Below are the code and all the weights of a small trained network. Each question names an input and a target symbol and asks about switching units off, where a switched-off unit gives its printed mean instead of its output.

import numpy as np


def w(rows, s, z=0):
    codes = np.array(rows[::2]) - 128.0
    scale = np.full(codes.shape[1], s)
    scale[-1] = z or s
    return codes * scale


def f(y):
    return y / 2 * (1 + np.tanh(0.7978845608 * (y + 0.044715 * y**3)))


def softmax(a):
    e = np.exp(a - a.max(-1, keepdims=True))
    return e / e.sum(-1, keepdims=True)


def log_softmax(a):
    a = a - a.max(-1, keepdims=True)
    return a - np.log(np.exp(a).sum(-1, keepdims=True))


def net(x, mask):
    ids = ['ΨΩαβεζηθμξτ'.index(c) for c in x.split()]
    T = len(ids)
    res = E[ids] + P[:T]
    u = 0
    for l in range(2):
        r = res
        for j in range(3):
            rows = slice(4 * j, 4 * j + 4)
            q, k, v = (r @ M[l][rows].T for M in (Q, K, V))
            z = softmax(np.where(np.tri(T) > 0, q @ k.T / 4**0.5, -1e9)) @ v
            o = O[l][rows]
            res = res + np.where(mask[u + j], z, o[:, -1]) @ o[:, :-1]
        u += 3
        y = f(res @ A[l][:, :-1].T + A[l][:, -1])
        res = res + np.where(mask[u : u + 8], y, B[l][:, -1]) @ B[l][:, :-1]
        u += 8
    return log_softmax(res[-1] @ U[:, :-1].T + U[:, -1])


Q, K, V, O, A, B = {}, {}, {}, {}, {}, {}
E = w([
[240,248,109],'Ψ',
[178,60,160],'Ω',
[172,69,152],'α',
[168,72,151],'β',
[176,68,162],'ε',
[215,166,125],'ζ',
[229,158,132],'η',
[177,61,154],'θ',
[94,38,54],'μ',
[171,66,152],'ξ',
[56,122,197],'τ',
],0.013)
P = w([
[190,1,197],'0',
[157,65,138],'1',
[143,88,118],'2',
[134,102,108],'3',
[130,113,104],'4',
[126,121,97],'5',
[121,128,92],'6',
[119,132,88],'7',
[114,135,85],'8',
[112,141,82],'9',
[110,142,78],'10',
[107,145,76],'11',
[103,147,74],'12',
],0.0097)
Q[0] = w([
[176,67,217],'0.h1',
[207,163,181],'0.h1',
[189,211,52],'0.h1',
[1,73,154],'0.h1',
[69,121,190],'0.h2',
[156,110,124],'0.h2',
[177,173,77],'0.h2',
[151,164,53],'0.h2',
[157,99,51],'0.h3',
[166,73,132],'0.h3',
[167,64,146],'0.h3',
[111,178,199],'0.h3',
],0.0088)
K[0] = w([
[147,39,64],'0.h1',
[224,119,2],'0.h1',
[184,190,115],'0.h1',
[46,83,185],'0.h1',
[197,164,143],'0.h2',
[96,130,133],'0.h2',
[67,120,83],'0.h2',
[70,43,112],'0.h2',
[137,78,39],'0.h3',
[188,153,75],'0.h3',
[178,144,110],'0.h3',
[85,195,178],'0.h3',
],0.0097)
V[0] = w([
[149,186,163],'0.h1',
[164,121,114],'0.h1',
[111,163,179],'0.h1',
[156,184,164],'0.h1',
[144,147,211],'0.h2',
[141,161,213],'0.h2',
[100,137,249],'0.h2',
[128,112,83],'0.h2',
[181,108,84],'0.h3',
[42,128,142],'0.h3',
[95,125,120],'0.h3',
[39,112,137],'0.h3',
],0.011)
O[0] = w([
[144,225,92,65],'0.h1',
[177,127,110,171],'0.h1',
[49,197,121,90],'0.h1',
[148,209,89,79],'0.h1',
[73,123,251,166],'0.h2',
[70,134,250,117],'0.h2',
[119,100,253,144],'0.h2',
[146,128,76,143],'0.h2',
[206,63,139,244],'0.h3',
[80,196,29,6],'0.h3',
[116,140,78,82],'0.h3',
[103,178,37,49],'0.h3',
],0.0064,0.0024)
A[0] = w([
[161,149,104,204],'0.n1',
[145,23,153,255],'0.n2',
[102,92,228,172],'0.n3',
[36,215,86,167],'0.n4',
[183,112,178,191],'0.n5',
[196,108,164,250],'0.n6',
[218,75,87,184],'0.n7',
[227,254,180,135],'0.n8',
],0.0096,0.0063)
B[0] = w([
[142,201,135,151],'0.n1',
[52,114,177,251],'0.n2',
[168,161,59,209],'0.n3',
[206,156,21,155],'0.n4',
[117,177,129,191],'0.n5',
[93,186,134,213],'0.n6',
[141,219,139,215],'0.n7',
[206,62,254,169],'0.n8',
],0.0098,0.016)
Q[1] = w([
[156,130,96],'1.h1',
[129,128,130],'1.h1',
[148,95,145],'1.h1',
[110,89,151],'1.h1',
[168,117,125],'1.h2',
[249,90,127],'1.h2',
[146,123,149],'1.h2',
[227,118,141],'1.h2',
[120,109,133],'1.h3',
[108,137,125],'1.h3',
[151,89,142],'1.h3',
[107,120,125],'1.h3',
],0.016)
K[1] = w([
[143,156,98],'1.h1',
[131,123,130],'1.h1',
[176,174,167],'1.h1',
[80,181,200],'1.h1',
[183,145,125],'1.h2',
[253,170,129],'1.h2',
[160,125,156],'1.h2',
[189,149,143],'1.h2',
[122,120,153],'1.h3',
[107,134,137],'1.h3',
[207,102,158],'1.h3',
[108,133,150],'1.h3',
],0.013)
V[1] = w([
[162,115,112],'1.h1',
[125,127,128],'1.h1',
[180,10,3],'1.h1',
[117,222,177],'1.h1',
[92,106,198],'1.h2',
[219,126,217],'1.h2',
[127,126,128],'1.h2',
[36,61,183],'1.h2',
[111,29,201],'1.h3',
[52,77,3],'1.h3',
[128,124,131],'1.h3',
[140,143,145],'1.h3',
],0.0056)
O[1] = w([
[141,158,111,110],'1.h1',
[129,129,130,128],'1.h1',
[164,229,130,8],'1.h1',
[101,61,116,197],'1.h1',
[123,186,84,171],'1.h2',
[246,135,125,166],'1.h2',
[126,128,128,127],'1.h2',
[56,210,92,155],'1.h2',
[253,173,115,120],'1.h3',
[127,155,233,44],'1.h3',
[131,129,128,128],'1.h3',
[111,120,104,143],'1.h3',
],0.0058,0.018)
A[1] = w([
[91,79,221,124],'1.n1',
[97,74,202,117],'1.n2',
[57,79,174,150],'1.n3',
[80,156,169,253],'1.n4',
[171,251,135,193],'1.n5',
[115,213,107,90],'1.n6',
[123,185,40,158],'1.n7',
[101,27,122,209],'1.n8',
],0.012,0.0061)
B[1] = w([
[74,35,134,198],'1.n1',
[73,64,118,185],'1.n2',
[137,200,130,248],'1.n3',
[163,178,62,244],'1.n4',
[38,123,203,222],'1.n5',
[68,44,55,193],'1.n6',
[254,99,115,211],'1.n7',
[156,200,161,209],'1.n8',
],0.0094,0.014)
U = w([
[103,50,149,107],'Ψ',
[132,164,185,91],'Ω',
[130,122,133,3],'α',
[174,128,141,187],'β',
[157,245,110,186],'ε',
[61,126,129,208],'ζ',
[128,78,58,207],'η',
[114,74,145,102],'θ',
[127,126,133,13],'μ',
[128,123,132,13],'ξ',
[130,125,134,22],'τ',
],0.011,0.0042)

Each question gives the input, a string of symbols that net reads in full, and the target symbol t.
The units are the heads (4 rows each of Q, K, V and O) and the neurons (one row each of A and B). Each row of codes is followed by its name. A weight is (code - 128) times the scale printed after its matrix; where a second scale follows, it is the last column's (O, A, B and U).
mask holds one flag per unit, layer by layer, with each layer's heads first. A switched-off unit (its flag False) gives its mean, the last column of its rows in O or B, instead of its output. The means were averaged over made-up inputs and are rounded, as every weight is.
A unit's drop is (log p(t) with every unit on - log p(t) with that unit switched off) / (log p(t) with every unit on - log p(t) with every unit switched off).
The circuit of an input: a set's keep is (log p(t) with only the set's units on - log p(t) with every unit switched off) / (log p(t) with every unit on - log p(t) with every unit switched off). Starting from the 12 units with the biggest drops (on a tie, the unit counted first), units are removed one at a time, each time the one whose removal leaves the highest keep (on an exact tie, the one counted first), for as long as the keep stays at least 0.8.
units of the circuit, in order: the units of the circuit, biggest drop first
unit that matters most: the unit with the biggest drop
k most important neurons: the k neurons with the biggest drops, biggest first
k most important neurons of layer l: the k neurons of layer l with the biggest drops, biggest first
heads that matter: for each layer, one digit per head in row order, 1 if its drop is at least 0.15 and else 0, layers parted by /
input Ω τ η η τ η μ η, target Ω: unit that matters most -> 0.n7
input μ Ω μ ξ μ ξ, target ε: 4 most important neurons -> 1.n4, 1.n2, 1.n1, 0.n3
input β α τ τ θ μ α, target ε: units of the circuit, in order -> 0.n8, 1.n2
input η θ η τ ξ η τ τ η Ψ ε, target ζ: 3 most important neurons -> 0.n8, 1.n6, 1.n8
input τ τ Ψ Ψ η η Ψ ε τ τ, target η: heads that matter -> 001 / 100
input τ μ μ Ψ τ μ μ β η, target Ω: heads that matter -> 010 / 110
input θ β μ ξ α ζ τ α, target ε: 2 most important neurons of layer 1 -> 1.n4, 1.n2
input τ η Ψ τ τ Ψ η η τ θ, target ζ: heads that matter -> 001 / 001
input μ τ τ Ψ τ ζ, target β: units of the circuit, in order -> 0.h1, 0.n8, 1.h2
input θ Ψ ξ η, target β: heads that matter -> 100 / 111
input ζ θ η τ τ η, target Ψ: 4 most important neurons of layer 0 -> 0.n8, 0.n6, 0.n5, 0.n4
input η β τ β η θ η β θ, target ε: 2 most important neurons of layer 0 -> 0.n7, 0.n8
input α τ α β τ Ω ζ Ω α τ β τ Ψ, target β: units of the circuit, in order -> 0.n8, 1.h2
input τ α τ τ α τ τ θ β, target ζ: 2 most important neurons of layer 1 -> 1.n1, 1.n7
input Ω Ψ α Ω μ β ε, target ε: unit that matters most -> 1.n4
input μ τ μ ε θ ε τ η ζ ξ τ μ ξ, target ε: 4 most important neurons -> 0.n3, 1.n4, 1.n1, 1.n2
input η ε τ τ Ψ τ η τ τ β μ τ, target η: 3 most important neurons -> 0.n4, 0.n8, 1.n6
input τ μ β τ μ, target ε: 2 most important neurons -> 0.n3, 0.n8
input μ ζ τ ζ, target Ω: 2 most important neurons of layer 0 -> 0.n6, 0.n1
input ξ τ Ψ ξ τ μ τ Ψ Ψ β, target ζ: unit that matters most -> 1.n6
input η τ Ψ Ψ α η μ ξ Ψ η θ τ η, target β: units of the circuit, in order -> 0.h1, 1.h2, 0.n8
input τ ε Ψ ξ η β τ ζ, target β: units of the circuit, in order -> 0.n8, 0.h1, 1.h2
input β Ψ ξ ζ ε β, target ε: heads that matter -> 110 / 011
input ζ τ μ Ψ α β ξ τ τ τ μ η θ, target ζ: 2 most important neurons of layer 0 -> 0.n7, 0.n8
input α τ μ τ, target ε: 2 most important neurons of layer 0 -> 0.n8, 0.n7
